Below is a small trained network, with its code and all its weights. Each question gives an input and a class and asks what happens when units are switched off, that is, made to give their printed mean instead of their output.

import numpy as np


def w(rows, s, z=0):
    codes = np.array(rows[::2]) - 128.0
    scale = np.full(codes.shape[1], s)
    scale[-1] = z or s
    return codes * scale


def norm(h):
    return h / np.sqrt((h * h).mean(-1, keepdims=True) + 1e-5)


def f(y):
    return np.maximum(y, 0)


def log_softmax(a):
    a = a - a.max(-1, keepdims=True)
    return a - np.log(np.exp(a).sum(-1, keepdims=True))


def net(x, mask):
    res = np.array(x, float).reshape(1, 8) / 4 @ E
    u = 0
    for l in range(3):
        y = f(norm(res) @ A[l][:, :-1].T + A[l][:, -1])
        res = res + np.where(mask[u : u + 3], y, B[l][:, -1]) @ B[l][:, :-1]
        u += 3
    return log_softmax(norm(res)[-1] @ U[:, :-1].T + U[:, -1])


A, B = {}, {}
E = w([
[74,246,139,34,126,73,106,117,61,161,163],'x0',
[122,129,127,130,132,125,129,134,131,127,123],'x1',
[185,184,88,194,254,210,95,100,130,130,143],'x2',
[125,120,123,145,117,126,116,100,123,159,130],'x3',
[134,81,197,157,113,183,232,194,72,204,62],'x4',
[121,125,129,146,129,123,113,147,118,123,131],'x5',
[108,125,146,130,136,131,100,136,139,135,112],'x6',
[123,136,131,142,118,134,125,129,128,127,134],'x7',
],0.016)
A[0] = w([
[99,227,101,120,229,170,119,144,88,189,176,6],'L0N0',
[100,232,155,65,157,163,158,184,20,254,158,18],'L0N1',
[177,134,177,160,253,242,165,171,51,219,137,54],'L0N2',
],0.0078,0.014)
B[0] = w([
[141,250,176,134,161,105,123,90,94,154,129,172],'L0N0',
[122,161,198,195,164,56,179,57,121,86,64,219],'L0N1',
[121,175,81,173,108,175,174,125,120,124,29,253],'L0N2',
],0.016,0.0057)
A[1] = w([
[91,209,119,32,126,147,100,162,53,202,193,104],'L1N0',
[161,184,101,172,244,193,102,86,125,122,130,90],'L1N1',
[124,102,120,135,90,27,89,92,208,56,158,1],'L1N2',
],0.011,0.0023)
B[1] = w([
[79,246,77,111,119,10,90,158,147,189,147,197],'L1N0',
[177,77,154,102,184,120,96,149,178,135,225,255],'L1N1',
[109,160,97,142,138,226,121,48,62,86,55,244],'L1N2',
],0.012,0.01)
A[2] = w([
[123,98,218,155,61,48,228,170,153,171,88,45],'L2N0',
[24,134,119,110,76,22,142,86,66,95,73,1],'L2N1',
[82,22,90,93,9,166,127,96,124,49,61,23],'L2N2',
],0.011,0.0042)
B[2] = w([
[163,91,152,97,126,89,57,159,88,175,203,221],'L2N0',
[65,99,115,93,118,251,186,147,158,124,135,252],'L2N1',
[188,183,155,199,130,33,112,111,124,76,80,238],'L2N2',
],0.018,0.011)
U = w([
[155,201,173,200,150,113,155,64,84,82,19,254],'0',
[21,185,84,43,41,154,131,109,152,96,109,120],'1',
[231,62,159,162,52,52,71,224,95,155,125,114],'2',
[68,92,195,39,88,125,170,206,61,216,177,83],'3',
[182,2,106,132,170,171,73,109,225,56,240,108],'4',
[134,199,112,87,193,26,74,103,163,135,222,90],'5',
[170,40,50,191,141,251,197,210,174,159,51,91],'6',
],0.02,0.0086)

Each question gives the input, the list of numbers given to net, and the class t.
The units are the neurons (one row each of A and B). Each row of codes is followed by its name. A weight is (code - 128) times the scale printed after its matrix; where a second scale follows, it is the last column's (A, B and U).
mask holds one flag per neuron, layer by layer. A switched-off neuron (its flag False) gives its mean, the last column of its row in B, instead of its output. The means were averaged over made-up inputs and are rounded, as every weight is.
A unit's drop is (log p(t) with every unit on - log p(t) with that unit switched off) / (log p(t) with every unit on - log p(t) with every unit switched off).
The circuit of an input: a set's keep is (log p(t) with only the set's units on - log p(t) with every unit switched off) / (log p(t) with every unit on - log p(t) with every unit switched off). Starting from all 9 units, units are removed one at a time, each time the one whose removal leaves the highest keep (on an exact tie, the one counted first), for as long as the keep stays at least 0.8.
circuit, biggest first: the units of the circuit, biggest drop first
top k neurons: the k neurons with the biggest drops, biggest first
k most important neurons of layer l: the k neurons of layer l with the biggest drops, biggest first
drop of u: that unit's drop, to one decimal
input [-1,8,-7,-3,1,-1,-2,-5], class 2: circuit, biggest first -> [L2N0]
input [0,-7,7,0,-7,3,-4,-1], class 4: top 3 neurons -> [L1N1, L2N2, L1N0]
input [-4,7,-1,0,8,-8,-8,1], class 2: 2 most important neurons of layer 2 -> [L2N0, L2N1]
input [3,-4,8,-5,-1,6,-7,1], class 5: circuit, biggest first -> [L1N1, L0N0]
input [-3,-6,0,5,5,4,2,-1], class 2: top 3 neurons -> [L1N2, L2N1, L2N0]
input [-3,-7,0,1,7,5,1,-8], class 2: top 2 neurons -> [L1N2, L2N1]
input [-7,6,0,-7,4,-6,0,7], class 2: circuit, biggest first -> [L1N2, L2N0]
input [-2,-2,1,3,-7,-4,2,6], class 4: top 3 neurons -> [L1N1, L2N2, L0N1]
input [2,-8,-1,-8,6,-4,-3,-8], class 3: top 2 neurons -> [L2N0, L1N2]
input [0,8,-6,1,8,3,2,4], class 2: top 2 neurons -> [L1N0, L2N0]
input [-4,-2,-1,-1,4,5,2,3], class 2: top 2 neurons -> [L1N2, L2N0]
input [1,-7,-4,-7,1,5,7,-2], class 3: top 2 neurons -> [L1N2, L2N0]
input [-4,5,5,3,0,4,-2,2], class 4: top 3 neurons -> [L1N1, L2N1, L1N2]
input [-8,2,-7,4,-1,1,-4,3], class 0: circuit, biggest first -> [L2N2]
input [6,-5,0,7,5,8,6,-4], class 3: top 4 neurons -> [L2N0, L1N2, L2N2, L2N1]
input [0,8,3,4,1,4,1,7], class 6: top 4 neurons -> [L0N2, L2N2, L0N1, L1N1]
input [0,8,5,2,6,8,-5,-7], class 6: top 2 neurons -> [L2N2, L1N2]
input [-2,-5,-2,3,1,8,-7,-4], class 2: top 2 neurons -> [L1N2, L2N0]
input [7,8,0,7,-5,-2,-2,7], class 1: drop of L2N0 -> 0.2
input [-2,-7,0,-2,-5,8,0,-8], class 0: circuit, biggest first -> [L1N2]
input [-3,-6,-8,1,-4,4,-5,4], class 0: drop of L2N2 -> 0.9
input [2,-4,-1,-6,4,2,-1,4], class 3: drop of L2N0 -> 0.3
